Below is a small trained network, with its code and all its weights. Each question gives an input and a class and asks what happens when units are switched off, that is, made to give their printed mean instead of their output.

import numpy as np


def w(rows, s, z=0):
    codes = np.array(rows[::2]) - 128.0
    scale = np.full(codes.shape[1], s)
    scale[-1] = z or s
    return codes * scale


def f(y):
    return np.maximum(y, 0)


def log_softmax(a):
    a = a - a.max(-1, keepdims=True)
    return a - np.log(np.exp(a).sum(-1, keepdims=True))


def net(x, mask):
    res = np.array(x, float).reshape(1, 5) / 4 @ E
    y = f(res @ A[0][:, :-1].T + A[0][:, -1])
    res = res + np.where(mask, y, B[0][:, -1]) @ B[0][:, :-1]
    return log_softmax(res[-1] @ U[:, :-1].T + U[:, -1])


A, B = {}, {}
E = w([
[137,205,117,146],'x0',
[54,136,62,66],'x1',
[11,124,196,132],'x2',
[86,87,74,175],'x3',
[93,232,103,168],'x4',
],0.011)
A[0] = w([
[78,161,138,129,90],'neuron 1',
[152,107,172,209,145],'neuron 2',
[76,167,119,138,113],'neuron 3',
[60,54,109,82,188],'neuron 4',
[106,124,99,136,48],'neuron 5',
[216,203,133,162,138],'neuron 6',
[170,34,143,211,173],'neuron 7',
[106,148,145,122,116],'neuron 8',
[188,184,146,116,32],'neuron 9',
[183,134,66,153,145],'neuron 10',
[122,86,169,174,109],'neuron 11',
[151,74,94,127,209],'neuron 12',
[87,123,206,156,102],'neuron 13',
[159,71,99,103,130],'neuron 14',
[172,155,80,126,115],'neuron 15',
[145,127,78,160,253],'neuron 16',
[143,72,110,57,131],'neuron 17',
[200,165,112,159,79],'neuron 18',
[98,136,80,168,83],'neuron 19',
[141,90,178,156,122],'neuron 20',
[53,176,130,145,108],'neuron 21',
[122,102,92,81,26],'neuron 22',
[100,152,212,120,119],'neuron 23',
[108,93,83,52,97],'neuron 24',
[128,220,139,138,152],'neuron 25',
[152,120,249,49,153],'neuron 26',
[124,119,95,50,79],'neuron 27',
[103,176,159,95,125],'neuron 28',
[132,41,153,127,156],'neuron 29',
[97,224,160,78,185],'neuron 30',
[53,150,119,185,127],'neuron 31',
[52,184,125,151,123],'neuron 32',
],0.014,0.0072)
B[0] = w([
[84,140,116,201,187],'neuron 1',
[156,32,104,101,190],'neuron 2',
[109,168,74,221,201],'neuron 3',
[119,148,54,84,251],'neuron 4',
[125,156,122,117,142],'neuron 5',
[255,106,111,102,221],'neuron 6',
[71,42,132,58,232],'neuron 7',
[126,147,129,155,160],'neuron 8',
[189,126,118,75,165],'neuron 9',
[207,174,96,76,202],'neuron 10',
[108,33,139,128,171],'neuron 11',
[101,149,95,29,209],'neuron 12',
[62,105,199,167,196],'neuron 13',
[77,152,147,57,193],'neuron 14',
[165,173,82,76,182],'neuron 15',
[149,166,36,75,212],'neuron 16',
[111,167,155,48,206],'neuron 17',
[162,75,94,77,184],'neuron 18',
[136,163,171,95,173],'neuron 19',
[109,55,158,72,180],'neuron 20',
[91,171,82,206,227],'neuron 21',
[111,181,74,64,152],'neuron 22',
[139,123,241,194,199],'neuron 23',
[83,210,115,88,196],'neuron 24',
[186,144,107,174,217],'neuron 25',
[121,175,248,106,245],'neuron 26',
[121,197,112,123,174],'neuron 27',
[127,204,185,188,187],'neuron 28',
[84,121,158,42,217],'neuron 29',
[183,251,150,227,247],'neuron 30',
[89,82,39,195,221],'neuron 31',
[135,142,74,222,237],'neuron 32',
],0.0078,0.012)
U = w([
[205,51,169,138,33],'0',
[77,16,173,76,91],'1',
[221,126,87,42,136],'2',
[157,123,53,38,252],'3',
[106,152,81,28,50],'4',
[95,123,45,229,143],'5',
[142,180,245,165,123],'6',
],0.011,0.0042)

Each question gives the input, the list of numbers given to net, and the class t.
The units are the neurons (one row each of A and B). Each row of codes is followed by its name. A weight is (code - 128) times the scale printed after its matrix; where a second scale follows, it is the last column's (A, B and U).
mask holds one flag per neuron, in row order. A switched-off neuron (its flag False) gives its mean, the last column of its row in B, instead of its output. The means were averaged over made-up inputs and are rounded, as every weight is.
A unit's drop is (log p(t) with every unit on - log p(t) with that unit switched off) / (log p(t) with every unit on - log p(t) with every unit switched off).
The circuit of an input: a set's keep is (log p(t) with only the set's units on - log p(t) with every unit switched off) / (log p(t) with every unit on - log p(t) with every unit switched off). Starting from the 12 units with the biggest drops (on a tie, the unit counted first), units are removed one at a time, each time the one whose removal leaves the highest keep (on an exact tie, the one counted first), for as long as the keep stays at least 0.8.
circuit, biggest first: the units of the circuit, biggest drop first
most important unit: the unit with the biggest drop
k most important neurons: the k neurons with the biggest drops, biggest first
drop of u: that unit's drop, to one decimal
input [-6,-7,-1,-8,1], class 0: most important unit -> neuron 6
input [-6,7,-8,4,3], class 4: circuit, biggest first -> [neuron 24; neuron 6]
input [-7,2,-7,8,4], class 4: circuit, biggest first -> [neuron 6; neuron 12]
input [-8,-1,-6,2,-1], class 4: 2 most important neurons -> [neuron 14; neuron 6]
input [-7,0,1,3,-6], class 1: 2 most important neurons -> [neuron 7; neuron 11]
input [0,3,6,-7,5], class 6: 3 most important neurons -> [neuron 23; neuron 30; neuron 28]
input [3,-6,-2,8,-3], class 3: 2 most important neurons -> [neuron 16; neuron 10]
input [4,2,2,-6,4], class 6: 2 most important neurons -> [neuron 30; neuron 28]
input [4,-2,3,-2,-8], class 1: drop of neuron 19 -> 0.0
input [4,4,0,-8,5], class 6: drop of neuron 4 -> 0.1
input [-1,4,6,-4,-6], class 6: drop of neuron 26 -> 0.3
input [2,3,8,6,-6], class 5: drop of neuron 26 -> 0.3
